Below is a small trained network, with its code and all its weights. Each question gives an input and a target symbol and asks what happens when units are switched off, that is, made to give their printed mean instead of their output.

import numpy as np


def w(rows, s, z=0):
    codes = np.array(rows[::2]) - 128.0
    scale = np.full(codes.shape[1], s)
    scale[-1] = z or s
    return codes * scale


def norm(h):
    return h / np.sqrt((h * h).mean(-1, keepdims=True) + 1e-5)


def f(y):
    return y / 2 * (1 + np.tanh(0.7978845608 * (y + 0.044715 * y**3)))


def softmax(a):
    e = np.exp(a - a.max(-1, keepdims=True))
    return e / e.sum(-1, keepdims=True)


def log_softmax(a):
    a = a - a.max(-1, keepdims=True)
    return a - np.log(np.exp(a).sum(-1, keepdims=True))


def net(x, mask):
    ids = ['Σαηθμτ'.index(c) for c in x.split()]
    T = len(ids)
    res = E[ids] + P[:T]
    r = norm(res)
    for j in range(3):
        rows = slice(3 * j, 3 * j + 3)
        q, k, v = (r @ M[0][rows].T for M in (Q, K, V))
        z = softmax(np.where(np.tri(T) > 0, q @ k.T / 3**0.5, -1e9)) @ v
        o = O[0][rows]
        res = res + np.where(mask[j], z, o[:, -1]) @ o[:, :-1]
    y = f(norm(res) @ A[0][:, :-1].T + A[0][:, -1])
    res = res + np.where(mask[3:15], y, B[0][:, -1]) @ B[0][:, :-1]
    return log_softmax(norm(res)[-1] @ U[:, :-1].T + U[:, -1])


Q, K, V, O, A, B = {}, {}, {}, {}, {}, {}
E = w([
[187,149,196,139,165,90,123,120,108,165,110,185],'Σ',
[149,175,184,121,191,98,75,146,86,63,198,110],'α',
[242,108,137,102,108,154,169,228,46,54,147,166],'η',
[69,140,137,174,31,4,133,145,133,114,176,164],'θ',
[169,167,80,139,76,128,146,77,153,120,152,132],'μ',
[103,125,74,94,139,125,113,115,70,168,163,137],'τ',
],0.025)
P = w([
[121,167,174,101,147,68,174,144,147,141,30,10],'0',
[111,190,111,108,133,121,126,83,98,50,36,97],'1',
[116,175,105,95,75,142,91,101,97,65,47,131],'2',
[113,191,120,173,91,138,60,91,116,63,107,133],'3',
[180,200,108,178,86,136,102,84,91,84,130,197],'4',
[133,162,121,203,107,163,90,133,148,104,138,220],'5',
[188,135,145,160,87,122,148,123,128,80,202,213],'6',
[167,103,134,195,104,151,116,129,152,120,194,215],'7',
[187,52,151,165,148,135,180,142,173,136,233,215],'8',
],0.014)
Q[0] = w([
[99,71,159,110,144,185,139,143,174,126,82,72],'H0',
[137,112,122,136,127,127,101,148,152,137,135,121],'H0',
[139,136,133,122,147,142,135,126,118,115,110,125],'H0',
[178,116,148,162,158,83,177,104,113,148,250,161],'H1',
[105,61,178,127,159,128,158,157,168,161,163,80],'H1',
[134,158,98,113,91,63,121,90,95,114,129,101],'H1',
[82,95,174,110,139,160,126,134,180,144,78,98],'H2',
[116,123,137,159,131,129,152,133,137,139,147,130],'H2',
[133,144,112,130,129,108,157,108,95,127,136,141],'H2',
],0.018)
K[0] = w([
[111,151,97,131,128,165,94,111,116,107,121,200],'H0',
[141,143,127,120,121,158,129,132,128,127,128,136],'H0',
[101,126,150,126,121,140,132,119,140,135,149,117],'H0',
[154,95,89,142,97,140,127,122,125,127,250,226],'H1',
[158,144,207,119,141,82,157,148,131,74,56,112],'H1',
[143,96,59,109,121,145,139,112,130,161,142,144],'H1',
[118,154,110,164,126,165,70,131,132,106,125,201],'H2',
[118,147,147,142,123,129,102,98,117,136,124,146],'H2',
[137,128,141,108,130,83,155,134,117,109,148,105],'H2',
],0.018)
V[0] = w([
[178,155,158,77,183,171,125,95,83,112,90,140],'H0',
[86,180,126,124,163,171,108,37,168,199,140,94],'H0',
[109,125,40,62,68,153,122,152,68,130,192,96],'H0',
[31,127,91,137,109,10,153,89,119,160,139,151],'H1',
[160,112,79,172,51,139,177,114,209,79,70,107],'H1',
[127,146,36,90,137,184,155,94,133,186,203,85],'H1',
[92,141,160,162,121,80,127,119,178,134,136,153],'H2',
[103,170,166,96,148,87,34,127,91,29,213,75],'H2',
[84,91,142,78,171,88,135,174,56,252,107,149],'H2',
],0.012)
O[0] = w([
[91,150,100,199,102,155,130,162,91,125,40,222,183],'H0',
[104,64,169,123,110,247,174,115,79,152,134,56,153],'H0',
[114,136,95,107,189,162,183,119,153,163,227,117,14],'H0',
[105,171,175,140,145,234,240,125,144,137,185,139,197],'H1',
[158,150,43,190,154,59,226,201,181,126,111,146,249],'H1',
[162,223,134,108,77,208,67,206,135,131,28,172,255],'H1',
[170,108,178,87,110,104,101,85,134,131,105,112,167],'H2',
[75,194,151,77,80,197,62,88,176,145,161,191,157],'H2',
[59,64,144,69,151,100,193,161,206,57,109,163,138],'H2',
],0.012,0.0089)
A[0] = w([
[161,128,86,135,108,107,193,189,143,161,120,102,112],'N0',
[113,222,68,125,131,181,158,184,93,159,118,90,116],'N1',
[138,84,109,122,116,179,184,149,113,206,132,72,105],'N2',
[168,136,84,159,163,106,83,55,103,111,205,148,148],'N3',
[113,46,12,64,212,6,127,141,93,176,102,53,85],'N4',
[98,72,118,147,210,61,165,88,147,156,49,41,2],'N5',
[46,147,133,159,94,150,95,140,115,148,194,146,70],'N6',
[177,187,92,151,105,101,173,193,164,138,136,166,136],'N7',
[105,52,183,170,127,172,98,98,96,119,136,104,141],'N8',
[97,183,46,143,127,181,154,213,127,164,176,153,115],'N9',
[79,111,178,109,81,171,154,90,156,192,178,94,46],'N10',
[52,35,125,86,177,74,152,41,141,222,47,81,48],'N11',
],0.011,0.0085)
B[0] = w([
[201,87,145,163,202,76,104,128,130,146,135,110,187],'N0',
[174,153,133,187,147,131,145,132,94,218,161,124,199],'N1',
[139,198,118,155,125,134,131,172,139,120,129,111,151],'N2',
[148,111,196,178,100,64,201,202,128,58,108,151,150],'N3',
[96,95,171,178,38,225,179,186,40,201,40,187,132],'N4',
[140,103,68,223,104,227,120,170,80,218,83,142,130],'N5',
[179,101,121,147,187,181,147,145,133,166,169,157,138],'N6',
[213,143,133,98,159,96,100,109,153,129,129,86,247],'N7',
[129,88,151,64,118,110,101,68,103,138,189,82,150],'N8',
[176,162,131,163,195,189,128,129,153,148,204,129,193],'N9',
[68,87,154,129,159,211,123,68,122,116,143,77,141],'N10',
[218,104,105,229,156,183,52,127,12,243,163,104,135],'N11',
],0.011,0.015)
U = w([
[185,90,111,199,185,172,79,87,109,172,149,88,14],'Σ',
[138,119,144,3,196,49,19,11,215,70,176,110,67],'α',
[81,54,108,142,119,98,89,166,136,67,32,173,192],'η',
[68,91,110,144,196,179,208,118,201,30,211,169,15],'θ',
[150,197,41,157,237,88,79,198,239,103,123,178,255],'μ',
[52,225,153,82,119,227,56,153,181,149,122,193,114],'τ',
],0.0039,0.00073)

Each question gives the input, a string of symbols that net reads in full, and the target symbol t.
The units are the heads (3 rows each of Q, K, V and O) and the neurons (one row each of A and B). Each row of codes is followed by its name. A weight is (code - 128) times the scale printed after its matrix; where a second scale follows, it is the last column's (O, A, B and U).
mask holds one flag per unit, heads first, then neurons. A switched-off unit (its flag False) gives its mean, the last column of its rows in O or B, instead of its output. The means were averaged over made-up inputs and are rounded, as every weight is.
A unit's drop is (log p(t) with every unit on - log p(t) with that unit switched off) / (log p(t) with every unit on - log p(t) with every unit switched off).
The circuit of an input: a set's keep is (log p(t) with only the set's units on - log p(t) with every unit switched off) / (log p(t) with every unit on - log p(t) with every unit switched off). Starting from the 12 units with the biggest drops (on a tie, the unit counted first), units are removed one at a time, each time the one whose removal leaves the highest keep (on an exact tie, the one counted first), for as long as the keep stays at least 0.8.
units of the circuit, in order: the units of the circuit, biggest drop first
most important unit: the unit with the biggest drop
top k neurons: the k neurons with the biggest drops, biggest first
which heads matter: for each layer, one digit per head in row order, 1 if its drop is at least 0.15 and else 0, layers parted by /
drop when u is switched off: that unit's drop, to one decimal
input η τ Σ μ μ Σ η α τ, target τ: units of the circuit, in order -> H1
input θ μ η α η μ μ α, target α: which heads matter -> 101
input θ α τ μ Σ, target α: which heads matter -> 100
input τ Σ α μ η α, target θ: which heads matter -> 101
input α μ Σ μ μ μ μ, target τ: which heads matter -> 001
input Σ θ μ τ μ Σ, target η: units of the circuit, in order -> H0; H2
input Σ μ μ θ μ α Σ μ, target η: which heads matter -> 101
input μ α η α, target η: units of the circuit, in order -> H1; N4
input μ μ α μ μ α α Σ η, target η: top 2 neurons -> N3; N4
input θ Σ μ μ, target α: which heads matter -> 101
input α τ μ Σ μ τ α α, target τ: which heads matter -> 000
input μ α α Σ α μ τ η, target τ: which heads matter -> 010
input μ η μ θ, target Σ: which heads matter -> 101
input τ μ μ, target θ: which heads matter -> 101
input α τ α τ μ α α, target τ: units of the circuit, in order -> H2
input Σ α α α θ η η, target η: which heads matter -> 100
input θ θ α μ α μ τ, target α: which heads matter -> 100
input μ μ α Σ α α, target α: drop when N8 is switched off -> 0.2
input τ η τ α μ μ α α, target θ: drop when H2 is switched off -> 0.6
input Σ μ μ μ μ τ, target η: drop when N6 is switched off -> 0.0
input θ μ μ μ μ μ θ θ, target α: most important unit -> H0
